Here is a tiny trained network, its code and every weight. The questions are about switching its units off for an input and a class, where a switched-off unit gives its printed mean instead of its output.

import numpy as np


def w(rows, s, z=0):
    codes = np.array(rows[::2]) - 128.0
    scale = np.full(codes.shape[1], s)
    scale[-1] = z or s
    return codes * scale


def norm(h):
    return h / np.sqrt((h * h).mean(-1, keepdims=True) + 1e-5)


def f(y):
    return y / 2 * (1 + np.tanh(0.7978845608 * (y + 0.044715 * y**3)))


def log_softmax(a):
    a = a - a.max(-1, keepdims=True)
    return a - np.log(np.exp(a).sum(-1, keepdims=True))


def net(x, mask):
    res = np.array(x, float).reshape(1, 8) / 4 @ E
    u = 0
    for l in range(2):
        y = f(norm(res) @ A[l][:, :-1].T + A[l][:, -1])
        res = res + np.where(mask[u : u + 12], y, B[l][:, -1]) @ B[l][:, :-1]
        u += 12
    return log_softmax(norm(res)[-1] @ U[:, :-1].T + U[:, -1])


A, B = {}, {}
E = w([
[156,181,178,40],'x0',
[125,115,125,134],'x1',
[134,132,138,118],'x2',
[152,255,107,196],'x3',
[122,115,122,145],'x4',
[194,95,48,113],'x5',
[61,165,71,74],'x6',
[139,138,136,105],'x7',
],0.0088)
A[0] = w([
[120,89,67,177,76],'L0N0',
[249,51,202,178,75],'L0N1',
[211,97,88,130,28],'L0N2',
[99,141,26,65,26],'L0N3',
[38,153,38,87,68],'L0N4',
[192,136,63,82,47],'L0N5',
[128,119,131,123,94],'L0N6',
[14,137,181,174,59],'L0N7',
[115,59,151,72,82],'L0N8',
[210,105,28,108,66],'L0N9',
[86,142,205,148,1],'L0N10',
[37,125,59,64,35],'L0N11',
],0.013,0.0019)
B[0] = w([
[192,101,172,98,189],'L0N0',
[6,179,194,214,254],'L0N1',
[81,118,174,101,175],'L0N2',
[84,156,207,128,196],'L0N3',
[39,120,152,204,217],'L0N4',
[65,65,130,112,173],'L0N5',
[129,144,130,125,125],'L0N6',
[87,35,183,79,220],'L0N7',
[168,175,79,147,203],'L0N8',
[96,73,182,65,214],'L0N9',
[112,112,187,74,173],'L0N10',
[88,158,174,217,202],'L0N11',
],0.02,0.0061)
A[1] = w([
[133,140,57,133,71],'L1N0',
[211,222,101,54,253],'L1N1',
[53,56,133,152,133],'L1N2',
[129,175,201,115,139],'L1N3',
[152,183,71,250,129],'L1N4',
[84,193,144,115,169],'L1N5',
[44,83,146,175,167],'L1N6',
[119,172,136,162,219],'L1N7',
[85,31,191,55,157],'L1N8',
[162,143,65,223,118],'L1N9',
[147,120,31,156,114],'L1N10',
[105,212,170,224,214],'L1N11',
],0.011,0.0022)
B[1] = w([
[90,125,116,165,118],'L1N0',
[142,167,69,6,135],'L1N1',
[216,144,131,119,220],'L1N2',
[79,95,95,93,177],'L1N3',
[131,116,85,67,149],'L1N4',
[154,128,83,125,173],'L1N5',
[214,103,108,124,249],'L1N6',
[118,121,87,148,160],'L1N7',
[187,117,113,85,237],'L1N8',
[189,123,110,85,130],'L1N9',
[138,92,157,117,121],'L1N10',
[119,112,29,173,225],'L1N11',
],0.016,0.012)
U = w([
[2,165,215,171,160],'0',
[95,48,104,73,205],'1',
[101,83,137,79,212],'2',
[87,69,238,31,4],'3',
[178,120,30,88,18],'4',
[136,141,133,78,199],'5',
[114,162,196,118,165],'6',
[99,113,151,101,85],'7',
],0.0098,0.0027)

Each question gives the input, the list of numbers given to net, and the class t.
The units are the neurons (one row each of A and B). Each row of codes is followed by its name. A weight is (code - 128) times the scale printed after its matrix; where a second scale follows, it is the last column's (A, B and U).
mask holds one flag per neuron, layer by layer. A switched-off neuron (its flag False) gives its mean, the last column of its row in B, instead of its output. The means were averaged over made-up inputs and are rounded, as every weight is.
A unit's drop is (log p(t) with every unit on - log p(t) with that unit switched off) / (log p(t) with every unit on - log p(t) with every unit switched off).
The circuit of an input: a set's keep is (log p(t) with only the set's units on - log p(t) with every unit switched off) / (log p(t) with every unit on - log p(t) with every unit switched off). Starting from the 12 units with the biggest drops (on a tie, the unit counted first), units are removed one at a time, each time the one whose removal leaves the highest keep (on an exact tie, the one counted first), for as long as the keep stays at least 0.8.
circuit, biggest first: the units of the circuit, biggest drop first
top k neurons: the k neurons with the biggest drops, biggest first
top k neurons in layer l: the k neurons of layer l with the biggest drops, biggest first
drop of u: that unit's drop, to one decimal
input [-4,0,2,-6,4,6,0,3], class 3: circuit, biggest first => L0N9, L1N11
input [3,7,-2,-8,3,4,-2,0], class 4: top 3 neurons => L0N8, L0N7, L0N1
input [7,3,3,-6,3,-6,4,-6], class 5: circuit, biggest first => L0N1, L0N8
input [8,8,0,-3,3,3,8,5], class 0: circuit, biggest first => L0N11
input [2,-2,7,6,4,-8,2,-7], class 3: top 2 neurons in layer 0 => L0N7, L0N10
input [2,8,-7,-7,1,4,8,-4], class 0: top 3 neurons in layer 0 => L0N11, L0N3, L0N4
input [-8,-6,-7,-8,-4,-5,1,5], class 4: circuit, biggest first => L0N8, L0N9
input [-1,-7,-8,-8,-6,0,5,-1], class 4: top 3 neurons => L0N1, L0N8, L1N11
input [1,3,-1,-7,0,3,7,-2], class 0: top 4 neurons => L0N11, L0N3, L0N4, L1N8
input [-5,7,-1,5,-7,8,-4,1], class 3: top 2 neurons in layer 0 => L0N9, L0N2
input [-2,7,-2,-8,-3,3,6,0], class 4: top 3 neurons => L0N1, L0N8, L0N7
input [6,-5,-7,-1,2,-7,8,0], class 0: top 3 neurons in layer 0 => L0N11, L0N4, L0N9
input [-4,-8,-3,5,4,7,-8,-3], class 0: top 2 neurons => L0N1, L0N7
input [-3,-5,0,-4,-2,2,7,1], class 0: top neuron => L0N3
input [6,0,7,4,-7,0,-8,-4], class 0: top 2 neurons => L0N1, L1N8
input [5,-2,0,5,4,-1,1,5], class 1: top 2 neurons in layer 1 => L1N1, L1N2
input [3,3,8,-1,4,6,8,7], class 0: drop of L0N11 => 0.3
input [4,3,5,-7,-3,-3,0,1], class 4: drop of L0N1 => -0.1
input [-1,-7,-3,8,-8,-5,0,-6], class 2: drop of L1N10 => 0.0
input [3,-7,-1,7,5,-5,1,4], class 4: top neuron => L0N9
